Below are the code and all the weights of a small trained network. Each question names an input and a target symbol and asks about switching units off, where a switched-off unit gives its printed mean instead of its output.

import numpy as np


def w(rows, s, z=0):
    codes = np.array(rows[::2]) - 128.0
    scale = np.full(codes.shape[1], s)
    scale[-1] = z or s
    return codes * scale


def f(y):
    return np.maximum(y, 0)


def softmax(a):
    e = np.exp(a - a.max(-1, keepdims=True))
    return e / e.sum(-1, keepdims=True)


def log_softmax(a):
    a = a - a.max(-1, keepdims=True)
    return a - np.log(np.exp(a).sum(-1, keepdims=True))


def net(x, mask):
    ids = ['αβγεζθξπτφω'.index(c) for c in x.split()]
    T = len(ids)
    res = E[ids] + P[:T]
    r = res
    for j in range(3):
        rows = slice(4 * j, 4 * j + 4)
        q, k, v = (r @ M[0][rows].T for M in (Q, K, V))
        z = softmax(np.where(np.tri(T) > 0, q @ k.T / 4**0.5, -1e9)) @ v
        o = O[0][rows]
        res = res + np.where(mask[j], z, o[:, -1]) @ o[:, :-1]
    y = f(res @ A[0][:, :-1].T + A[0][:, -1])
    res = res + np.where(mask[3:7], y, B[0][:, -1]) @ B[0][:, :-1]
    return log_softmax(res[-1] @ U[:, :-1].T + U[:, -1])


Q, K, V, O, A, B = {}, {}, {}, {}, {}, {}
E = w([
[52,24,150],'α',
[17,132,187],'β',
[242,111,173],'γ',
[126,26,128],'ε',
[192,164,251],'ζ',
[179,117,103],'θ',
[133,43,202],'ξ',
[178,63,134],'π',
[63,44,94],'τ',
[62,26,112],'φ',
[185,223,150],'ω',
],0.016)
P = w([
[56,1,158],'0',
[127,114,136],'1',
[130,116,141],'2',
[132,116,142],'3',
[132,113,144],'4',
[130,109,143],'5',
[132,109,142],'6',
[131,109,144],'7',
[133,106,146],'8',
[133,106,142],'9',
[128,107,143],'10',
[131,106,143],'11',
],0.009)
Q[0] = w([
[107,81,122],'head 1',
[73,14,174],'head 1',
[108,84,130],'head 1',
[149,130,159],'head 1',
[20,92,156],'head 2',
[197,122,198],'head 2',
[108,210,25],'head 2',
[199,24,127],'head 2',
[189,249,70],'head 3',
[161,150,93],'head 3',
[111,94,138],'head 3',
[94,135,114],'head 3',
],0.013)
K[0] = w([
[111,102,163],'head 1',
[3,169,208],'head 1',
[101,117,160],'head 1',
[92,155,132],'head 1',
[112,47,148],'head 2',
[83,208,197],'head 2',
[233,92,68],'head 2',
[34,154,49],'head 2',
[210,218,77],'head 3',
[144,133,98],'head 3',
[97,103,140],'head 3',
[109,169,118],'head 3',
],0.016)
V[0] = w([
[128,123,140],'head 1',
[116,111,131],'head 1',
[209,110,142],'head 1',
[71,176,137],'head 1',
[87,150,164],'head 2',
[177,109,159],'head 2',
[101,146,112],'head 2',
[64,161,185],'head 2',
[119,76,137],'head 3',
[2,156,121],'head 3',
[224,105,132],'head 3',
[110,187,118],'head 3',
],0.013)
O[0] = w([
[121,126,125,147],'head 1',
[108,150,110,165],'head 1',
[136,6,143,71],'head 1',
[152,199,150,148],'head 1',
[95,136,136,184],'head 2',
[149,173,161,123],'head 2',
[127,104,92,120],'head 2',
[77,141,143,218],'head 2',
[178,92,133,254],'head 3',
[143,38,141,202],'head 3',
[119,191,118,74],'head 3',
[74,151,125,16],'head 3',
],0.011,0.0094)
A[0] = w([
[176,102,179,1],'neuron 1',
[151,104,34,15],'neuron 2',
[254,149,163,79],'neuron 3',
[158,185,131,207],'neuron 4',
],0.017,0.0063)
B[0] = w([
[53,70,41,249],'neuron 1',
[250,160,70,150],'neuron 2',
[125,229,132,245],'neuron 3',
[133,71,170,174],'neuron 4',
],0.021,0.011)
U = w([
[66,140,76,61],'α',
[144,31,167,116],'β',
[35,188,154,48],'γ',
[157,218,119,105],'ε',
[189,79,206,166],'ζ',
[219,63,132,160],'θ',
[251,170,133,254],'ξ',
[100,130,164,153],'π',
[166,125,64,121],'τ',
[144,174,53,145],'φ',
[254,84,127,163],'ω',
],0.0098,0.0073)

Each question gives the input, a string of symbols that net reads in full, and the target symbol t.
The units are the heads (4 rows each of Q, K, V and O) and the neurons (one row each of A and B). Each row of codes is followed by its name. A weight is (code - 128) times the scale printed after its matrix; where a second scale follows, it is the last column's (O, A, B and U).
mask holds one flag per unit, heads first, then neurons. A switched-off unit (its flag False) gives its mean, the last column of its rows in O or B, instead of its output. The means were averaged over made-up inputs and are rounded, as every weight is.
A unit's drop is (log p(t) with every unit on - log p(t) with that unit switched off) / (log p(t) with every unit on - log p(t) with every unit switched off).
The circuit of an input: a set's keep is (log p(t) with only the set's units on - log p(t) with every unit switched off) / (log p(t) with every unit on - log p(t) with every unit switched off). Starting from all 7 units, units are removed one at a time, each time the one whose removal leaves the highest keep (on an exact tie, the one counted first), for as long as the keep stays at least 0.8.
circuit, biggest first: the units of the circuit, biggest drop first
most important unit: the unit with the biggest drop
top k neurons: the k neurons with the biggest drops, biggest first
heads that matter: for each layer, one digit per head in row order, 1 if its drop is at least 0.15 and else 0, layers parted by /
drop when u is switched off: that unit's drop, to one decimal
input α τ α α ε φ π θ τ, target ω: heads that matter => 100
input φ θ α π φ θ γ β φ, target φ: heads that matter => 111
input π γ φ ξ γ φ, target θ: circuit, biggest first => [neuron 3; neuron 2; head 2]
input γ θ ξ ε π π γ ω τ, target ω: circuit, biggest first => [neuron 2; head 2; head 1]
input τ θ θ φ ζ ζ ε ζ ω α, target β: most important unit => neuron 3
input ξ α θ β π φ, target ξ: heads that matter => 101
input α β τ ε, target α: circuit, biggest first => [head 3; head 1; neuron 1; neuron 2]
input ω ω ξ α α γ, target ε: heads that matter => 001
input α θ φ ξ φ ε α ε β φ ζ ξ, target α: circuit, biggest first => [head 3; neuron 1]
input β ζ ω φ ω α φ ε ε θ τ τ, target β: heads that matter => 001
input ε ε θ, target ξ: heads that matter => 111
input ζ θ ε φ α τ τ φ ζ ε α ξ, target α: heads that matter => 000
input β ω φ β β β ξ α β, target β: heads that matter => 001
input β θ ζ, target β: heads that matter => 111
input ξ ε ω ξ θ β π, target ξ: most important unit => neuron 1
input ξ π β, target ξ: heads that matter => 111
input ζ γ τ, target θ: heads that matter => 100
input ε γ τ β π, target ε: top 2 neurons => [neuron 3; neuron 1]
input θ ξ θ ω, target ζ: circuit, biggest first => [head 3; neuron 4; neuron 1]
input φ γ π ε α φ τ α θ, target ξ: circuit, biggest first => [head 3; neuron 1]
input ξ β ε α ε, target ξ: circuit, biggest first => [head 1; neuron 1]
input β π α γ α ε α ε, target β: most important unit => head 2
input γ θ α α ε φ, target θ: top 3 neurons => [neuron 3; neuron 2; neuron 1]
input φ ξ ε, target τ: drop when neuron 1 is switched off => 1.5
